Here is a tiny trained network, its code and every weight. The questions are about switching its units off for an input and a class, where a switched-off unit gives its printed mean instead of its output.

import numpy as np


def w(rows, s, z=0):
    codes = np.array(rows[::2]) - 128.0
    scale = np.full(codes.shape[1], s)
    scale[-1] = z or s
    return codes * scale


def f(y):
    return np.maximum(y, 0)


def log_softmax(a):
    a = a - a.max(-1, keepdims=True)
    return a - np.log(np.exp(a).sum(-1, keepdims=True))


def net(x, mask):
    res = np.array(x, float).reshape(1, 7) / 4 @ E
    y = f(res @ A[0][:, :-1].T + A[0][:, -1])
    res = res + np.where(mask, y, B[0][:, -1]) @ B[0][:, :-1]
    return log_softmax(res[-1] @ U[:, :-1].T + U[:, -1])


A, B = {}, {}
E = w([
[129,128,128,127],'x0',
[125,128,130,128],'x1',
[128,128,125,128],'x2',
[66,113,56,228],'x3',
[5,175,154,78],'x4',
[129,171,254,181],'x5',
[100,20,195,109],'x6',
],0.0087)
A[0] = w([
[156,142,171,184,151],'neuron 1',
[199,182,103,145,69],'neuron 2',
[172,61,151,153,124],'neuron 3',
[124,104,147,112,98],'neuron 4',
[100,40,174,169,21],'neuron 5',
[146,159,208,165,154],'neuron 6',
[83,120,81,208,29],'neuron 7',
[202,211,84,198,88],'neuron 8',
[106,132,156,152,116],'neuron 9',
[230,153,116,164,107],'neuron 10',
[126,89,140,133,41],'neuron 11',
[50,184,148,109,184],'neuron 12',
[175,160,160,67,42],'neuron 13',
[188,93,138,157,105],'neuron 14',
[154,198,115,107,61],'neuron 15',
[106,40,164,113,24],'neuron 16',
[66,74,149,104,113],'neuron 17',
[110,112,106,166,196],'neuron 18',
[141,152,191,196,151],'neuron 19',
[121,253,123,138,109],'neuron 20',
[98,109,112,206,4],'neuron 21',
[227,83,118,204,228],'neuron 22',
[137,123,102,85,107],'neuron 23',
[143,128,167,163,94],'neuron 24',
[91,87,94,220,224],'neuron 25',
[106,199,119,107,126],'neuron 26',
[221,131,101,163,215],'neuron 27',
[139,168,158,148,91],'neuron 28',
[51,134,118,182,114],'neuron 29',
[188,144,146,29,106],'neuron 30',
[161,86,64,92,190],'neuron 31',
[133,179,108,149,55],'neuron 32',
[128,157,145,77,76],'neuron 33',
[75,138,119,152,138],'neuron 34',
[140,115,204,108,33],'neuron 35',
[140,177,114,126,7],'neuron 36',
],0.012,0.003)
B[0] = w([
[184,131,7,40,190],'neuron 1',
[103,43,151,167,190],'neuron 2',
[14,83,140,153,192],'neuron 3',
[122,69,152,159,151],'neuron 4',
[130,74,130,179,190],'neuron 5',
[150,128,35,96,212],'neuron 6',
[206,162,192,173,197],'neuron 7',
[115,44,149,142,226],'neuron 8',
[107,147,75,111,158],'neuron 9',
[38,74,165,105,215],'neuron 10',
[95,92,142,240,145],'neuron 11',
[36,105,100,38,209],'neuron 12',
[171,158,189,164,181],'neuron 13',
[49,138,165,90,186],'neuron 14',
[117,32,144,241,167],'neuron 15',
[179,64,76,233,185],'neuron 16',
[119,68,94,142,189],'neuron 17',
[217,159,178,73,179],'neuron 18',
[199,112,3,46,206],'neuron 19',
[126,59,113,146,205],'neuron 20',
[187,143,225,189,175],'neuron 21',
[59,182,189,28,254],'neuron 22',
[187,153,91,153,156],'neuron 23',
[146,133,28,118,166],'neuron 24',
[174,193,187,86,229],'neuron 25',
[45,63,123,157,173],'neuron 26',
[69,112,165,90,228],'neuron 27',
[235,126,104,97,163],'neuron 28',
[173,176,197,105,195],'neuron 29',
[205,245,229,180,207],'neuron 30',
[180,149,14,84,207],'neuron 31',
[103,91,126,223,160],'neuron 32',
[123,176,186,161,160],'neuron 33',
[176,143,215,73,172],'neuron 34',
[157,97,118,175,187],'neuron 35',
[101,53,137,242,147],'neuron 36',
],0.0054,0.0098)
U = w([
[23,125,177,61,192],'0',
[214,195,230,162,69],'1',
[84,34,123,254,2],'2',
[190,144,21,43,48],'3',
[115,136,147,103,246],'4',
[117,140,142,89,200],'5',
],0.0093,0.0046)

Each question gives the input, the list of numbers given to net, and the class t.
The units are the neurons (one row each of A and B). Each row of codes is followed by its name. A weight is (code - 128) times the scale printed after its matrix; where a second scale follows, it is the last column's (A, B and U).
mask holds one flag per neuron, in row order. A switched-off neuron (its flag False) gives its mean, the last column of its row in B, instead of its output. The means were averaged over made-up inputs and are rounded, as every weight is.
A unit's drop is (log p(t) with every unit on - log p(t) with that unit switched off) / (log p(t) with every unit on - log p(t) with every unit switched off).
The circuit of an input: a set's keep is (log p(t) with only the set's units on - log p(t) with every unit switched off) / (log p(t) with every unit on - log p(t) with every unit switched off). Starting from the 12 units with the biggest drops (on a tie, the unit counted first), units are removed one at a time, each time the one whose removal leaves the highest keep (on an exact tie, the one counted first), for as long as the keep stays at least 0.8.
circuit, biggest first: the units of the circuit, biggest drop first
most important unit: the unit with the biggest drop
k most important neurons: the k neurons with the biggest drops, biggest first
drop when u is switched off: that unit's drop, to one decimal
input [3,8,6,-6,-7,-2,-5], class 0: most important unit -> neuron 10
input [-3,-5,-7,1,-8,6,3], class 0: circuit, biggest first -> [neuron 22; neuron 3]
input [5,-8,-2,-1,-6,-3,-6], class 0: circuit, biggest first -> [neuron 22; neuron 27; neuron 10]
input [0,-3,-5,7,-5,-1,1], class 1: circuit, biggest first -> [neuron 7; neuron 25]
input [5,8,2,5,0,3,-3], class 1: circuit, biggest first -> [neuron 7; neuron 21; neuron 25]
input [2,-2,2,7,0,7,0], class 1: 2 most important neurons -> [neuron 21; neuron 7]
input [1,-2,-2,6,-6,5,5], class 0: 2 most important neurons -> [neuron 22; neuron 3]
input [4,7,3,2,-1,1,7], class 2: 2 most important neurons -> [neuron 16; neuron 5]
input [1,0,2,-5,-3,-5,6], class 2: circuit, biggest first -> [neuron 16; neuron 3]
input [4,0,-5,7,-6,-8,-8], class 2: 2 most important neurons -> [neuron 8; neuron 2]
input [3,7,2,-8,4,-3,-8], class 1: 2 most important neurons -> [neuron 30; neuron 13]
input [8,8,5,5,-6,-8,-8], class 2: 3 most important neurons -> [neuron 8; neuron 2; neuron 32]
input [-1,-6,8,4,7,8,8], class 2: 3 most important neurons -> [neuron 16; neuron 5; neuron 22]
input [4,-8,4,-7,6,3,0], class 1: circuit, biggest first -> [neuron 30]
input [0,-8,-6,-6,-2,-7,-7], class 2: 2 most important neurons -> [neuron 15; neuron 2]
input [2,-2,8,8,-1,1,-8], class 1: 3 most important neurons -> [neuron 25; neuron 7; neuron 29]
input [-7,6,-4,6,-1,-7,-8], class 2: 2 most important neurons -> [neuron 8; neuron 32]
input [-3,-7,-2,3,0,-7,5], class 3: drop when neuron 6 is switched off -> -0.1
input [0,-1,-5,5,-7,-4,1], class 0: drop when neuron 7 is switched off -> 0.0
input [1,-5,-2,5,0,-5,0], class 1: drop when neuron 1 is switched off -> 0.1
